Here is a tiny trained network, its code and every weight. The questions are about switching its units off for an input and a class, where a switched-off unit gives its printed mean instead of its output.

import numpy as np


def w(rows, s, z=0):
    codes = np.array(rows[::2]) - 128.0
    scale = np.full(codes.shape[1], s)
    scale[-1] = z or s
    return codes * scale


def f(y):
    return np.maximum(y, 0)


def log_softmax(a):
    a = a - a.max(-1, keepdims=True)
    return a - np.log(np.exp(a).sum(-1, keepdims=True))


def net(x, mask):
    res = np.array(x, float).reshape(1, 6) / 4 @ E
    y = f(res @ A[0][:, :-1].T + A[0][:, -1])
    res = res + np.where(mask, y, B[0][:, -1]) @ B[0][:, :-1]
    return log_softmax(res[-1] @ U[:, :-1].T + U[:, -1])


A, B = {}, {}
E = w([
[155,24,193,156],'x0',
[31,118,166,214],'x1',
[195,89,85,166],'x2',
[150,85,2,181],'x3',
[59,78,67,89],'x4',
[152,124,73,23],'x5',
],0.0083)
A[0] = w([
[153,124,177,157,57],'n1',
[130,46,115,150,158],'n2',
[85,158,157,182,212],'n3',
[52,156,195,83,138],'n4',
[50,75,94,189,117],'n5',
[20,102,113,210,201],'n6',
[141,73,56,84,90],'n7',
[116,131,80,126,183],'n8',
[125,97,41,89,85],'n9',
[46,97,143,210,247],'n10',
[147,52,106,67,142],'n11',
[65,215,153,160,183],'n12',
[89,142,183,99,119],'n13',
[104,105,123,151,49],'n14',
[150,170,161,174,87],'n15',
[179,152,175,241,165],'n16',
[61,136,171,79,141],'n17',
[182,143,71,183,3],'n18',
[171,2,146,78,164],'n19',
[162,88,168,72,175],'n20',
[54,76,103,191,144],'n21',
[154,174,87,130,72],'n22',
[131,125,45,115,97],'n23',
[214,136,177,67,104],'n24',
[160,133,161,186,125],'n25',
[81,145,177,33,104],'n26',
[175,113,182,145,195],'n27',
[44,145,172,80,121],'n28',
],0.01,0.0063)
B[0] = w([
[194,114,162,49,152],'n1',
[85,134,120,219,189],'n2',
[50,168,208,153,219],'n3',
[1,228,115,93,215],'n4',
[122,83,88,232,195],'n5',
[122,57,213,236,243],'n6',
[45,174,53,149,188],'n7',
[186,188,95,138,187],'n8',
[115,152,40,133,189],'n9',
[153,98,205,244,255],'n10',
[72,144,76,193,194],'n11',
[88,131,200,200,229],'n12',
[42,188,88,77,180],'n13',
[146,147,182,184,135],'n14',
[133,187,207,102,165],'n15',
[142,162,239,86,230],'n16',
[18,192,106,137,197],'n17',
[85,182,129,101,155],'n18',
[109,131,61,252,214],'n19',
[128,146,140,188,197],'n20',
[102,35,112,245,202],'n21',
[171,208,138,112,154],'n22',
[140,158,25,84,181],'n23',
[157,30,117,230,201],'n24',
[144,135,246,90,177],'n25',
[10,174,111,158,207],'n26',
[191,122,142,127,202],'n27',
[38,210,96,187,199],'n28',
],0.0069,0.009)
U = w([
[148,112,130,131,153],'0',
[135,143,54,57,128],'1',
[96,9,146,5,2],'2',
[116,76,168,197,197],'3',
[193,103,173,98,191],'4',
[106,68,173,39,7],'5',
[74,106,79,154,99],'6',
[48,173,192,92,108],'7',
],0.011,0.0081)

Each question gives the input, the list of numbers given to net, and the class t.
The units are the neurons (one row each of A and B). Each row of codes is followed by its name. A weight is (code - 128) times the scale printed after its matrix; where a second scale follows, it is the last column's (A, B and U).
mask holds one flag per neuron, in row order. A switched-off neuron (its flag False) gives its mean, the last column of its row in B, instead of its output. The means were averaged over made-up inputs and are rounded, as every weight is.
A unit's drop is (log p(t) with every unit on - log p(t) with that unit switched off) / (log p(t) with every unit on - log p(t) with every unit switched off).
The circuit of an input: a set's keep is (log p(t) with only the set's units on - log p(t) with every unit switched off) / (log p(t) with every unit on - log p(t) with every unit switched off). Starting from the 12 units with the biggest drops (on a tie, the unit counted first), units are removed one at a time, each time the one whose removal leaves the highest keep (on an exact tie, the one counted first), for as long as the keep stays at least 0.8.
circuit, biggest first: the units of the circuit, biggest drop first
top k neurons: the k neurons with the biggest drops, biggest first
drop when u is switched off: that unit's drop, to one decimal
input [-7,7,4,8,7,-3], class 3: circuit, biggest first : n6
input [2,-7,0,3,2,-4], class 6: circuit, biggest first : n10; n6
input [6,4,-2,-4,-3,-5], class 7: circuit, biggest first : n4; n16
input [2,8,1,-4,-7,-5], class 7: top 4 neurons : n16; n3; n4; n15
input [-6,7,-6,-2,5,-6], class 3: top 2 neurons : n6; n10
input [-7,6,-6,5,-1,4], class 3: top 2 neurons : n6; n12
input [-3,-7,0,-4,3,-1], class 6: top 2 neurons : n16; n24
input [2,-2,-6,-2,4,-7], class 7: top 2 neurons : n4; n24
input [-7,-7,1,-7,7,8], class 1: top 2 neurons : n6; n10
input [-1,-6,-5,3,-2,3], class 1: drop when n6 is switched off : 0.1
input [5,1,-1,-5,-5,4], class 7: drop when n4 is switched off : 0.2
input [7,0,5,5,1,3], class 6: drop when n10 is switched off : 0.1
input [-4,2,-2,2,5,7], class 1: drop when n25 is switched off : 0.0
input [-1,0,-7,8,-7,2], class 0: top neuron : n4
